Here is a tiny trained network, its code and every weight. The questions are about switching its units off for an input and a class, where a switched-off unit gives its printed mean instead of its output.

import numpy as np


def w(rows, s, z=0):
    codes = np.array(rows[::2]) - 128.0
    scale = np.full(codes.shape[1], s)
    scale[-1] = z or s
    return codes * scale


def f(y):
    return y / 2 * (1 + np.tanh(0.7978845608 * (y + 0.044715 * y**3)))


def log_softmax(a):
    a = a - a.max(-1, keepdims=True)
    return a - np.log(np.exp(a).sum(-1, keepdims=True))


def net(x, mask):
    res = np.array(x, float).reshape(1, 5) / 4 @ E
    y = f(res @ A[0][:, :-1].T + A[0][:, -1])
    res = res + np.where(mask, y, B[0][:, -1]) @ B[0][:, :-1]
    return log_softmax(res[-1] @ U[:, :-1].T + U[:, -1])


A, B = {}, {}
E = w([
[138,150,193,103],'x0',
[23,210,111,194],'x1',
[24,52,138,60],'x2',
[146,206,50,2],'x3',
[130,132,143,122],'x4',
],0.0089)
A[0] = w([
[123,121,119,141,87],'n1',
[150,113,134,118,75],'n2',
[57,93,144,92,76],'n3',
[117,108,119,124,170],'n4',
[124,125,120,140,78],'n5',
[200,201,119,197,116],'n6',
[146,145,110,127,8],'n7',
[112,59,208,253,95],'n8',
[10,241,136,187,24],'n9',
[87,175,121,152,109],'n10',
[199,168,131,178,52],'n11',
[166,168,127,159,54],'n12',
[116,157,97,114,160],'n13',
[138,188,88,52,118],'n14',
[128,150,111,98,128],'n15',
[126,168,119,88,103],'n16',
[157,184,122,175,90],'n17',
[224,33,121,99,65],'n18',
[120,171,133,110,3],'n19',
[107,108,142,103,51],'n20',
[159,98,123,105,63],'n21',
[138,110,122,136,120],'n22',
[169,166,123,158,39],'n23',
[113,112,159,184,108],'n24',
[129,140,124,137,78],'n25',
[59,120,133,111,73],'n26',
[62,72,135,96,78],'n27',
[97,161,121,146,89],'n28',
[176,77,133,107,55],'n29',
[134,145,181,142,106],'n30',
[48,95,139,87,74],'n31',
[103,216,68,57,81],'n32',
[124,138,117,142,147],'n33',
],0.017,0.0034)
B[0] = w([
[139,141,131,125,128],'n1',
[112,130,145,136,134],'n2',
[116,110,103,69,175],'n3',
[129,149,133,113,137],'n4',
[141,135,132,126,127],'n5',
[116,114,104,52,190],'n6',
[135,116,113,123,130],'n7',
[146,174,48,201,250],'n8',
[132,114,253,158,229],'n9',
[137,109,173,140,164],'n10',
[101,123,120,59,171],'n11',
[118,122,119,91,151],'n12',
[131,139,125,146,152],'n13',
[141,148,87,182,194],'n14',
[125,142,112,150,149],'n15',
[116,125,101,164,157],'n16',
[130,115,125,80,161],'n17',
[139,105,225,159,191],'n18',
[131,109,124,145,137],'n19',
[128,139,127,106,138],'n20',
[108,130,160,146,143],'n21',
[129,133,131,136,131],'n22',
[135,118,116,88,150],'n23',
[137,128,90,166,175],'n24',
[125,126,131,125,127],'n25',
[134,118,137,85,166],'n26',
[123,128,102,63,176],'n27',
[142,124,159,132,150],'n28',
[124,129,180,140,157],'n29',
[132,120,112,131,147],'n30',
[123,113,106,58,180],'n31',
[127,149,69,179,203],'n32',
[128,122,133,129,135],'n33',
],0.041,0.02)
U = w([
[128,231,96,222,93],'0',
[126,176,254,179,250],'1',
[107,177,127,69,30],'2',
],0.009,0.0022)

Each question gives the input, the list of numbers given to net, and the class t.
The units are the neurons (one row each of A and B). Each row of codes is followed by its name. A weight is (code - 128) times the scale printed after its matrix; where a second scale follows, it is the last column's (A, B and U).
mask holds one flag per neuron, in row order. A switched-off neuron (its flag False) gives its mean, the last column of its row in B, instead of its output. The means were averaged over made-up inputs and are rounded, as every weight is.
A unit's drop is (log p(t) with every unit on - log p(t) with that unit switched off) / (log p(t) with every unit on - log p(t) with every unit switched off).
The circuit of an input: a set's keep is (log p(t) with only the set's units on - log p(t) with every unit switched off) / (log p(t) with every unit on - log p(t) with every unit switched off). Starting from the 12 units with the biggest drops (on a tie, the unit counted first), units are removed one at a time, each time the one whose removal leaves the highest keep (on an exact tie, the one counted first), for as long as the keep stays at least 0.8.
units of the circuit, in order: the units of the circuit, biggest drop first
top k neurons: the k neurons with the biggest drops, biggest first
drop when u is switched off: that unit's drop, to one decimal
input [-7,-8,-8,5,-2], class 1: units of the circuit, in order => [n18]
input [1,-7,8,3,6], class 2: top 3 neurons => [n9, n27, n31]
input [-3,0,-8,7,-3], class 2: top 4 neurons => [n6, n8, n11, n17]
input [8,-1,3,2,8], class 2: top 2 neurons => [n8, n9]
input [2,6,6,-3,3], class 1: top 2 neurons => [n9, n6]
input [-1,2,2,1,7], class 1: top 2 neurons => [n8, n6]
input [5,-5,0,-4,2], class 1: top 3 neurons => [n18, n32, n14]
input [8,6,-8,-7,-4], class 2: top 2 neurons => [n6, n11]
input [-3,-3,-6,5,6], class 2: top 2 neurons => [n8, n6]
input [-8,-7,3,5,3], class 1: top 2 neurons => [n18, n8]
input [-5,5,4,4,8], class 1: top 2 neurons => [n8, n9]
input [-8,8,-3,-5,-8], class 1: drop when n9 is switched off => 2.5
input [5,-5,-2,-3,6], class 1: drop when n18 is switched off => 0.8
input [5,8,5,-2,3], class 1: units of the circuit, in order => [n9]
input [-6,-5,-8,-2,2], class 2: drop when n28 is switched off => 0.0
input [1,-8,-2,-5,-8], class 1: drop when n18 is switched off => 3.5
